(in the rows, 128 means zero)
Here are made-up elements, facts about them, and rows of numbers that follow some of those facts. Name the element behind each unnamed row.

Some facts about the elements:
vokon: belongs to class; klabe: uses
<100> {vokon=b, klabe=<343> <754>}
<103> {vokon=a, klabe=<806> <175>}
<128> {vokon=c, klabe=<61> <175> <15>}
<15> {vokon=a}
<160> {vokon=a, klabe=<23> <605>}
<164> {vokon=d, klabe=<100>}
<169> {vokon=a, klabe=<160> <768>}
<175> {vokon=c, klabe=<278>}
<183> {vokon=a, klabe=<160> <15>}
<187> {vokon=a, klabe=<679> <197>}
<193> {vokon=c, klabe=<597> <34> <65> <718> <655>}
<196> {vokon=b, klabe=<28> <128> <677>}
<197> {vokon=a, klabe=<806> <343> <28>}
<212> {vokon=a, klabe=<103>}
<218> {vokon=d, klabe=<362> <175>}
<21> {vokon=a, klabe=<218> <493>}
<230> {vokon=d, klabe=<754>}
<23> {vokon=c, klabe=<362>}
<247> {vokon=a, klabe=<21> <408>}
<278> {vokon=a}
<28> {vokon=a}
<291> {vokon=a, klabe=<613>}
<293> {vokon=b, klabe=<23>}
<312> {vokon=d, klabe=<23> <128> <677>}
<335> {vokon=a, klabe=<672>}
<343> {vokon=a}
<345> {vokon=b, klabe=<23> <175>}
<34> {vokon=a, klabe=<293> <605> <742>}
<35> {vokon=c, klabe=<197> <65> <677> <422>}
<362> {vokon=a, klabe=<175> <278> <15>}
<364> {vokon=a, klabe=<293>}
<404> {vokon=b, klabe=<518> <768> <422>}
<408> {vokon=a, klabe=<23> <197> <65>}
<417> {vokon=b}
<422> {vokon=a, klabe=<518>}
<425> {vokon=a, klabe=<457>}
<427> {vokon=a, klabe=<35>}
<428> {vokon=c, klabe=<798> <684> <218> <417>}
<431> {vokon=a, klabe=<343> <529> <417>}
<457> {vokon=a, klabe=<742> <404>}
<460> {vokon=c, klabe=<21>}
<477> {vokon=a, klabe=<103> <197>}
<493> {vokon=c, klabe=<672> <103> <175>}
<518> {vokon=a}
<529> {vokon=c}
<558> {vokon=a, klabe=<187> <61> <684>}
<578> {vokon=c, klabe=<175> <793>}
<597> {vokon=a, klabe=<806> <103>}
<605> {vokon=c, klabe=<578> <21> <15>}
<608> {vokon=a, klabe=<672> <61>}
<613> {vokon=a, klabe=<35>}
<61> {vokon=b}
<638> {vokon=c, klabe=<408> <652>}
<647> {vokon=a, klabe=<345> <677> <793>}
<652> {vokon=b, klabe=<768>}
<655> {vokon=a}
<65> {vokon=a}
<670> {vokon=a, klabe=<477>}
<672> {vokon=b, klabe=<218> <15>}
<677> {vokon=a, klabe=<23>}
<679> {vokon=a}
<684> {vokon=b, klabe=<293> <278>}
<69> {vokon=c, klabe=<742> <608>}
<705> {vokon=a, klabe=<291> <103>}
<718> {vokon=a, klabe=<672> <23> <175>}
<742> {vokon=a, klabe=<197>}
<754> {vokon=d, klabe=<23> <65>}
<768> {vokon=a, klabe=<15>}
<78> {vokon=c, klabe=<417>}
<793> {vokon=a}
<798> {vokon=a, klabe=<754>}
<806> {vokon=b, klabe=<175> <278>}

Some rows with their names:
<417>: [184  65  56 185 225 167 197 137 123 170 150 194 127 200 105  41 124 148
  72 153 142  72  83 186  79 148 156  94 129  78 157  93 183 113 191 101
 185 160 145 131 104  91 202 135  64 113 169]
<65>: [149  89 138 219 160 162 172  89 109 194 139 122 156 213 127 139 123 196
 196 164  90  85 159 168 131 155 170 112 183  92  98 139 185 132 199 167
 123 146 163  76 127 127 183 131 138  97 154]
<15>: [143  95  60 213 188 117 111  60 172 180 169 136 119 208 113 177  82 180
 142  77  94 130  91 187 135  72 147   9 157 118  95 148 190 159 211 168
 128 163 137  66  89 175 136 125  83 144 144]
<335>: [114 150  95  90 119  86  86 144 151 100 141 136  96  83 133 146 123  96
  97  93 125 156 103 114 137  99 110  87 110 155 138 130  96 134 104 128
 124 130 102 132 120 151 103 120 122 162 124]
<230>: [131 112 144 128 108 132 151 176 113 160 120 132 146  97 170  91 172 127
 146 186 140 111 166  89 148 207 153 158 141 124 135 121  98  99 101 133
 108 119  95 132 145 136 162 102 162 121 126]
<196>: [119 141 164  77  70 104 101 143 111 111 101  99 143  90 154 135 153 104
 132 138 147 157 153  74 128 146 104 180  97 139 164 136  84 109  60 107
 105 109 125 156 142 144  92 133 128 127  83]
<605>: [117 148 104 119 128  94 100 142 150 126 146 136 102 109 140 151 123 108
 124 105 126 148 108 124 157 104 124  76 116 149 131 143  97 135 124 146
 116 135  95 127 115 164 106 107 133 163 129]
<103>: [109 156 157 116 162 139 131 101 124 118 152 151  79 189  90 143 104 109
 148 118  95 110 128 192 169  64 158 110 129 140 101 124 167 159 164 133
 146 165 165 130 138  77 112 142 132 132 150]
<425>: [123 132 130 121  83 172 127 105 141  66  81  74 169  65 107 135  97 149
  91  86 153 154 110  92  64 126  50 189 129 129 104 130 128 115 111 104
 137  62 104 107 108 142 136 153 149  99 117]
<278>: [137 114 108 174 192 122 125  80 140 169 168 155  99 231 105 148 107 145
 152 120  90 110 113 200 156  72 176  59 143 117 111 134 185 161 199 157
 135 177 180 104 123 119 117 136  86 141 143]
<34>: [131 129 137 110  95  99 110 134 125 121 124 116 133 103 146 137 137 120
 129 130 135 140 138  96 129 137 117 142 119 130 143 133 104 114  94 124
 120 123 114 142 135 141 104 122 127 143  98]
<187>: [142 120 163 115 117 120 110 106 109 117 106  93 156 153 114 120 116 128
 106 139 148 141 143 103  87 127 100 203  97 104 183 123 150  97 106  98
 144 122 190 161 134  93  95 158  73 104  75]
<422>: [137 123 132 181 111 203 163  76 143 105  95  78 169  99 102 153  76 199
 130  96 113 136 109 132  70 135  72 149 165 119  46 151 161 146 174 145
 135  66  96  63  98 162 179 142 197  94 161]
<578>: [105 156 129 109 124  95 102 142 133 129 145 146  93 119 138 156 142 100
 146 123 116 137 132 129 176 108 149  91 123 158 125 136 113 143 114 142
 116 142 114 140 136 133 110 110 137 158 127]
<364>: [123 123 122 116  95  93 108 154 123 149 127 129 132 118 170 136 160 118
 145 149 136 143 149  99 148 150 135 123 122 134 156 141  93 113  94 135
 102 137 108 136 134 154 107 106 130 141 108]
<529>: [180  71  77 163 207 185 192 152 111 148 135 178 146 166 102  25 128 143
  58 159 161  79  82 158  66 166 148 143 111  71 162  93 176 101 170  83
 182 143 144 145 116  82 202 140  77  96 165]
<404>: [114 142 109 123  82 181 137 106 155  71  86  84 162  31 119 151  87 157
 102  87 140 160 106 105  79 136  48 151 142 141  61 146 116 142 130 133
 130  55  61  86  98 174 153 140 201 115 141]
<23>: [147 100 110 214 161 123 137  96 137 212 164 138 129 216 142 145 129 170
 183 138  88 104 133 159 164 121 181  55 155 103 115 151 161 142 190 166
 120 166 151  84 126 156 143 118 103 134 141]
<684>: [131 119 111 132 144  93 112 136 124 145 142 146 115 147 138 124 137 119
 130 131 130 129 128 130 141 128 144 104 115 131 158 128 120 123 122 129
 121 159 147 143 129 132 111 121  89 146 115]
<164>: [144 103 137 119 129 155 170 182  99 131 109 146 158 102 151  63 169 131
 100 178 161 101 146  96  97 202 137 188 120 106 163 106 114  91  98 101
 134 115 111 151 142 101 170 118 129 104 129]
<61>: [157  96  89 183 172 107  91  56 147 172 149 108 141 220 111 163  92 163
 128  88 117 140 112 157 110  66 126  78 119  99 152 145 179 137 175 146
 138 166 201  98 108 147  86 151  35 136  91]
<197>: [149 112 157 139 151 150 147 102 110 131 117 113 153 187 107 110 110 146
 130 145 128 116 135 138  99 125 130 178 124 106 139 122 171 116 149 112
 151 135 184 131 134  90 130 149  95  96 119]
<705>: [ 90 188 205  59 103 155 142 146 104  60 106 122  98  82 103 136 126  82
 138 132 123 129 150 135 156 119 134 186 137 165  98 116 108 144  95 117
 126 110 127 156 150  66 114 138 200 115 148]
<247>: [110 144 130  84 105 107 121 170 118 106 125 135 110  70 144 123 151 101
 124 132 142 136 133 103 149 141 135 146 115 152 136 126  79 120  84 121
 117 116  89 149 144 132 120 114 159 145 135]
<754>: [147 100 136 170 126 133 167 138 108 183 133 142 152 144 155 104 157 155
 165 181 122  93 163 122 137 181 172 127 149 102 126 128 127 119 143 143
 116 138 122 112 136 136 166 113 141 116 146]
<35>: [119 136 180 135  88 170 151 125 113 110  92  88 162  99 124 127 130 150
 161 153 133 124 157 101 114 166 106 190 149 122  99 139 126 121 126 132
 118  85 111 113 143 129 153 131 188 101 130]

Rows to name:
Some rows may be elements named above.
[147 112 101  64 151 158 179 215 105  90 107 177 145  63 128  20 173  83
  35 164 197 107 105  97  70 192 117 198  86 104 192  81  88  78  79  59
 158 107  99 188 136  83 181 130 106 115 139] => <431>
[146 104 141 166 135 151 133  74 124 134 116  89 161 183 108 127  98 160
 123 119 128 131 133 135  93 114 100 157 130  98 132 129 174 122 163 123
 144 122 175 105 111 117 121 161 100  99 105] => <742>
[100 167 181  79 130 119 128 135 121  89 140 143  89 142 111 133 127  83
 139 128 116 122 140 157 170  86 149 143 123 156 117 120 128 151 121 122
 128 145 150 155 147  83 105 134 149 132 139] => <597>
[148 102  74  92 165 150 175 197 123 115 127 195 122  94 125  32 159 100
  37 146 170 101  91 126  87 174 132 146  95 112 174  87 107  97 106  71
 169 125 106 172 133  90 190 126 101 116 150] => <78>
[153 102 148 157 146 135 127  73 110 143 118  97 161 211 102 120 100 148
 126 133 135 128 140 132  81 102 112 172 112  91 168 121 185 115 154 104
 150 143 218 134 123 100 106 168  58 101  84] => <679>
[133 136 139  73  96  73  72 149 117 100 110 102 143 100 138 125 147  95
 100 130 162 166 138  65 105 122  89 183  81 135 196 124  97  92  55  92
 128 128 154 176 140 119  63 139  82 133  63] => <558>
[108 149 150  84  72  83  92 163 130 127 120 110 128  71 167 137 159 106
 145 144 142 154 165  73 152 160 128 148 109 150 151 141  74 110  59 133
  91 118 101 146 143 163  93 114 146 152  87] => <312>
[116 142 128 105  79 123 119 149 133 103 109 107 139  51 153 130 138 128
 120 128 145 150 136  83 116 168  93 150 121 145 120 134  89 112  92 125
 113  87  70 132 120 163 135 115 159 128 120] => <638>
[140 128 163 110 115 119 114 108 107 112  96  93 167 162 115 120 119 120
 114 139 148 141 146 100  95 123  98 201  96 113 177 127 155 103 104  85
 142 126 189 154 139  94  95 162  79 101  82] => <187>
[157  92 147 224 160 166 173  93 123 200 137 127 159 212 122 126 116 192
 194 164  92  77 160 166 131 151 167 108 179  85 100 140 182 136 203 160
 131 145 157  73 122 133 182 129 141  95 159] => <65>
[159 104 144 174 149 148 134  76 118 169 124 100 160 216 113 134 104 161
 152 139 110 115 140 142 100 115 136 135 144  88 137 131 192 122 172 133
 141 146 193 108 128 106 125 154  77  95 110] => <28>
[ 97 171 127  67 125  99 111 144 141  90 146 154  83 100 116 140 124  77
 117 104 123 136 112 142 160  85 136 105 112 165 121 125 102 142 104 127
 124 139 113 156 134 116  96 120 138 155 138] => <493>
[128 123 151 154 139 146 152 109 119 161 135 132 129 175 122 138 136 157
 176 145 104 106 148 150 147 130 157 113 152 117 108 132 149 146 155 150
 125 151 144 109 140 124 145 128 136 119 145] => <655>
[155  97  88 184 166 102  92  64 140 173 149 114 147 227 117 161  91 162
 137  98 112 138 111 152 107  73 122  80 125 102 166 142 189 135 175 138
 144 158 194 106 104 137  85 147  40 134  96] => <61>
[148  97  88 185 166  98  97  66 143 175 146 115 138 231 113 160  95 167
 139  97 111 139 109 149 103  71 129  79 118 101 152 140 191 134 179 138
 139 163 198  96 112 147  93 148  41 130  95] => <61>
[108 156 111  84 125 101 104 158 135  99 142 159  87  87 131 130 135  83
 109  96 132 141 112 138 161 109 132 100 115 161 123 124  98 142 105 124
 132 139 100 155 131 124 108 113 142 162 133] => <460>
[144 113 158 143 149 147 136 100 108 130 108 112 155 182 104 111 115 144
 129 150 129 112 139 136  97 128 126 180 131 105 143 120 175 117 146 104
 146 134 183 132 135  93 129 153  90 100 114] => <197>
[129 138 135  67  85  82  79 150 117  99 108 105 144 106 138 123 142  91
  98 127 163 174 134  63 111 130  90 182  80 132 203 134  95  95  55  93
 124 124 147 176 137 125  64 143  83 131  64] => <558>
[106 142  96  93 121  90  86 142 154 101 135 148  94  93 132 141 123  94
  96  83 138 154  99 121 140  96 113  85 103 159 137 134  99 130 106 125
 122 129  98 141 120 150  97 117 118 166 118] => <335>
[ 93 181 183  63 133 120 123 138 122  68 132 151  80 121 101 129 129  68
 127 115 115 130 137 154 167  92 148 149 117 159 117 118 120 153 110 111
 140 145 135 166 157  69 102 136 161 133 138] => <212>
[121 129 101 101 114  84  72 124 148 116 132 112 124 124 131 149 119 116
 104  83 140 163 105 102 112  84  95 119  94 140 158 132 115 118 108 114
 127 131 146 146 119 153  80 139  74 150  85] => <608>
[144 101 118 148 140 141 161 165 119 176 133 154 136 132 156  81 159 145
 132 180 138  99 141 114 130 191 164 125 133 108 137 116 118 102 137 128
 119 126 114 133 133 130 174 106 132 119 142] => <798>
[118 142 151 122 152 119 119 107 127 123 140 146  97 179 110 138 121 108
 145 113 108 120 128 173 157  86 156 117 129 144 129 119 150 152 140 130
 131 159 170 143 142  94 104 142 115 131 136] => <806>
[125 123  81 151 115 145 119 109 162 120 123 107 139  84 126 153 102 163
 107  79 125 154 102 122 111 117  86  87 143 131  91 146 126 136 140 136
 126  99  77  86 103 190 141 116 150 135 142] => <652>
[ 99 152 163  84  75  93 100 168 125 120 123 129 113  67 163 142 170  88
 154 147 135 138 160  81 169 154 137 146 119 159 131 131  65 123  67 134
 101 115  97 150 153 144 103 108 165 149 113] => <647>
[111 144  91  98  92  91  92 161 152 111 126 129 114  52 160 158 136 112
 109  98 137 170 114  90 138 129 103  95 115 168 127 144  68 128  89 137
  97 112  74 130 117 174 105  98 148 157 111] => <183>
[128 137 130  84  90 106  86 131 129  87  97  95 145  86 133 137 118 110
  89 101 161 168 122  76  98 122  72 173  99 138 176 129 108 111  82 101
 130 112 130 150 133 135  84 147 108 131  81] => <69>
[127 117  81 154 104 141 114 113 159 119 126 109 142  81 132 151 104 159
 115  87 125 142  94 127 112 125  90  89 141 139  96 141 122 136 140 152
 118  94  76  81  92 183 139 121 152 140 145] => <652>
[126 133 107 113 110  84  81 114 137 131 133 121 120 125 139 161 127 116
 126  99 128 159 130 117 143 100 109 108 112 141 148 148 111 128 113 135
 117 133 132 133 121 150  89 117  96 156  99] => <128>
[136 121 140 127 110 134 159 175 105 160 118 134 152  99 174  96 174 127
 141 183 136 115 159  95 134 205 153 155 130 115 141 126  90 103  96 132
 108 120 103 132 143 138 159 102 146 127 128] => <230>
[158  98  92 187 165  94  92  61 148 180 149 111 139 229 113 165  94 162
 134  99 111 136 108 157 102  72 119  79 128 101 151 142 191 138 182 136
 136 163 193 102 113 143  93 142  40 136  86] => <61>
[144 104 135 183 130 128 135 101 123 190 144 117 141 189 143 154 131 163
 190 152  96 108 149 141 145 140 159  99 155 114 112 153 154 134 159 162
 110 146 142  90 120 154 131 120 121 119 123] => <677>
[134 126  61 177 134 143 116  88 174 132 134 113 138 112 121 172  90 174
 119  71 111 152  81 147 107 104 102  54 148 135  80 145 142 158 168 155
 128 112  97  63  92 193 144 118 135 144 152] => <768>
[119 127  80 155 112 140 111 111 163 125 117 114 138  88 130 156  94 161
 116  89 126 146 101 124 106 128  89  84 141 141  92 142 117 140 141 148
 118  97  78  91  96 184 138 119 146 137 140] => <652>
[128 114 117 182 158 117 124 102 135 177 165 141 111 193 138 160 125 150
 174 128  88 107 135 170 158 104 176  62 158 124 107 140 153 149 168 169
 114 158 145  99 126 145 132 117 116 139 139] => <793>
[141  96 104 214 159 121 137  91 134 212 163 141 125 211 141 155 135 173
 183 145  91 103 145 160 156 126 173  55 161  98 116 146 168 138 185 171
 111 170 152  87 123 156 144 113 101 127 138] => <23>
[128 120  94 149 122  91 101 129 143 148 143 133 116 118 153 146 133 131
 141 115 117 140 120 131 151 129 137  76 134 139 123 142 105 140 131 152
 105 133  97 108 121 179 122 101 140 154 134] => <160>
[121 127  86 143 153 101  98 112 152 139 161 147 104 149 123 150 113 126
 120  91 115 135  99 154 140  76 131  54 122 129 128 132 139 144 155 140
 127 155 129 113 112 153 109 120  96 153 124] => <672>
[107 144  90 108  80 109 101 147 152 110 121 113 133  36 159 152 129 119
 105  90 141 168 112  90 120 138  92 104 117 154 116 139  72 123  93 134
 108  99  57 115 110 186 127 103 165 158 130] => <169>
[128 122 143 139 101 134 142 136 117 150 115 121 144 122 146 120 151 140
 157 155 132 121 155 103 135 173 133 156 140 127 131 127 115 115 114 137
 116 123 127 129 139 128 144 118 145 112 119] => <408>
[143 100 117 173 138 104 121 122 132 185 150 123 133 183 153 143 138 153
 167 145 107 115 135 141 146 139 154  90 140 110 138 140 139 129 149 150
 117 156 150 109 134 147 124 113  99 139 128] => <293>
[138 113 101 213 131 216 165  51 157 120 109  75 174 124  94 161  54 212
 133  86 109 130  94 156  79 119  73 117 168 110  41 139 183 160 207 148
 141  79 102  39  81 159 184 149 176  88 163] => <518>
[107 162 114  84 130 105 102 151 137  94 144 154  82  87 131 133 138  89
 107  99 130 142 109 138 154 103 136  97 110 166 118 120  93 148 102 125
 126 144  98 154 130 131 107 112 137 161 142] => <460>
[179  73 111 194 201 182 185 111 107 173 133 151 159 214 102  68 122 170
 105 158 132  74 116 168  81 154 155 145 134  62 147 107 207 106 189 107
 171 150 183 118 119  89 190 146  66  85 154] => <343>
[101 164 178  59  67 108 116 177 117  90 112 132 107  51 157 122 173  85
 142 160 139 136 168  81 158 162 121 183 111 161 140 117  60 121  53 130
 106 108 100 158 160 127 109 116 183 137 125] => <193>
[ 98 164 174  88 133 127 120 140 115  91 133 145  82 136 103 132 127  82
 142 128 114 125 138 150 170  93 145 140 118 150 123 122 128 149 110 119
 129 142 150 152 148  85 100 136 145 134 139] => <597>
[123 134 110  68 119 110 136 209 117 110 127 175 113  52 150  66 178  82
  69 147 177 124 122  90 125 175 133 152  90 137 180 102  69  98  66  91
 125 122  82 187 145 115 144 114 131 143 129] => <428>

The same elements again, as new rows of numbers:
Some rows with their names:
<160>: [115 166 113 154 105 148  93  96 110 119 143 138 144  81 153 115]
<652>: [108 141 126 172 122 109 123  71 123 150 181 163 141 107 106 148]
<608>: [117 171 130 128 112 172 150  74 101 127 185 156  95  77 132 122]
<578>: [122 142 110 145  99 139  83 108  86 118 151 145 139  91 170 126]
<193>: [125 142  86 175 131 120 136 106 122 145 167 153 115 102 126 154]
<187>: [126 160  95 158 127 132 133 144 113 135 150 150  88  80 131  97]
<427>: [ 87 145 107 162 112 123 132 134 104 169 173 141 136  80 115 120]
<197>: [ 99 147  90 138 118 165 131 138 105 149 155 146 111  69 113 106]
<679>: [131 165  96 154 122 157 124 156 104 129 145 137  83  64 114  82]
<431>: [110 153 102 175 110 127 152 110 105 158 176 166 121 104 111 137]
<798>: [116 164  92 169  96 191 142 114 126 133 153 129  69  53 116 134]
<460>: [ 85 157 130 166  97 131 138  91 112 138 114 159 142  79 142 121]
<638>: [ 94 154 118 192 140 101 140  81 136 144 176 179 138 125 126 158]
<754>: [117 159  90 153  97 206 134 121 135 128 156 133  80  45 122 121]
<529>: [108 148  96 156  96 185 148 128  94 175 184 152 115  72  86 124]
<422>: [ 97 127 124 158 116 124 150 124 122 184 178 115 151  67  69 125]
<677>: [ 95 145  95 138  96 171 106 124  93 143 176 135 136  50 136  94]
<312>: [109 155 100 156 114 113 110  89 113 128 180 155 129  92 161 130]
<768>: [113 147 127 150 111 132 119  82 123 153 178 136 145  88 108 132]
<34>: [113 163 114 161 138 152 139 111 128 119 147 147 127  85 150 116]
<605>: [108 166 130 148 106 143 106  99 101 117 134 145 146  93 158 124]
<183>: [123 169 116 159 111 109 105  81 113 122 148 147 149 105 158 128]
<477>: [ 94 168  98 141 109 125 106 128 120 150 130 134  95  62 159 121]
<428>: [114 162  95 188 102 119 146  90 119 136 153 144 101  94 116 147]
<61>: [119 155 110 122 100 205 134 100  85 124 184 138  85  60 104  98]
<65>: [ 95 147  94 149 105 225 135 140 111 165 152 117  96  43 101 112]

Which element is each row?
A row may be one of the elements named above.
[115 174 131 127 119 170 145  65  95 129 187 160  89  87 134 129] => <608>
[106 161  99 158 106 118 111  89 110 129 173 158 138  98 148 128] => <312>
[124 165 120 180 124 129 135  92 136  95 159 151 145  71 152 110] => <364>
[ 82 156  85 122 110 180 124 137  99 162 155 136 113  49 123  88] => <28>
[109 177 118 154 110 109 105  80 110 121 149 147 147 107 144 132] => <183>
[111 128 136 162 133 103 150  99 126 169 174 129 162  93  90 144] => <404>
[112 167 128 130 115 168 146  67  98 130 181 157  91  88 139 125] => <608>
[118 147 113 131  87 181  73 124  77 128 161 127 143  64 152 108] => <793>
[124 163  95 157 133 125 121 143 111 127 156 149  89  83 125  92] => <187>
[ 93 142  98 139  80 147  95 124  92 147 157 133  94  51 126 117] => <103>
[ 94 164  89 147 112 108 117 103 116 151 175 156 132  97 148 117] => <196>
[103 143  97 153  94 119  88 108  94 139 153 143  95  77 143 137] => <212>
[125 147  96 175 103 145 134 108 120 106 161 138 100  73 123 102] => <684>
[117 158 117 163 115 169 130 109 132 107 165 132 134  59 141  99] => <293>
[121 162 122 171 120  89 105  81 123 130 160 151 152 107 147 144] => <169>
[128 135  86 156 115 191 132 132 107 163 162 127 101  67 100 130] => <655>
[114 164 128 144 103 136 132  63  88 134 168 156 115  81 142 147] => <335>
[111 156  98 156 112 106 112  92 116 124 178 158 127  97 161 122] => <312>
[ 88 154 100 170 123 149 135 112 126 137 146 157 121  83 146 130] => <408>
[ 87 147  98 152  92 113  94 107 106 148 149 148 109  78 132 133] => <212>
[ 96 147 113 148  92 129 115  88  98 144 144 155 126  84 144 135] => <493>

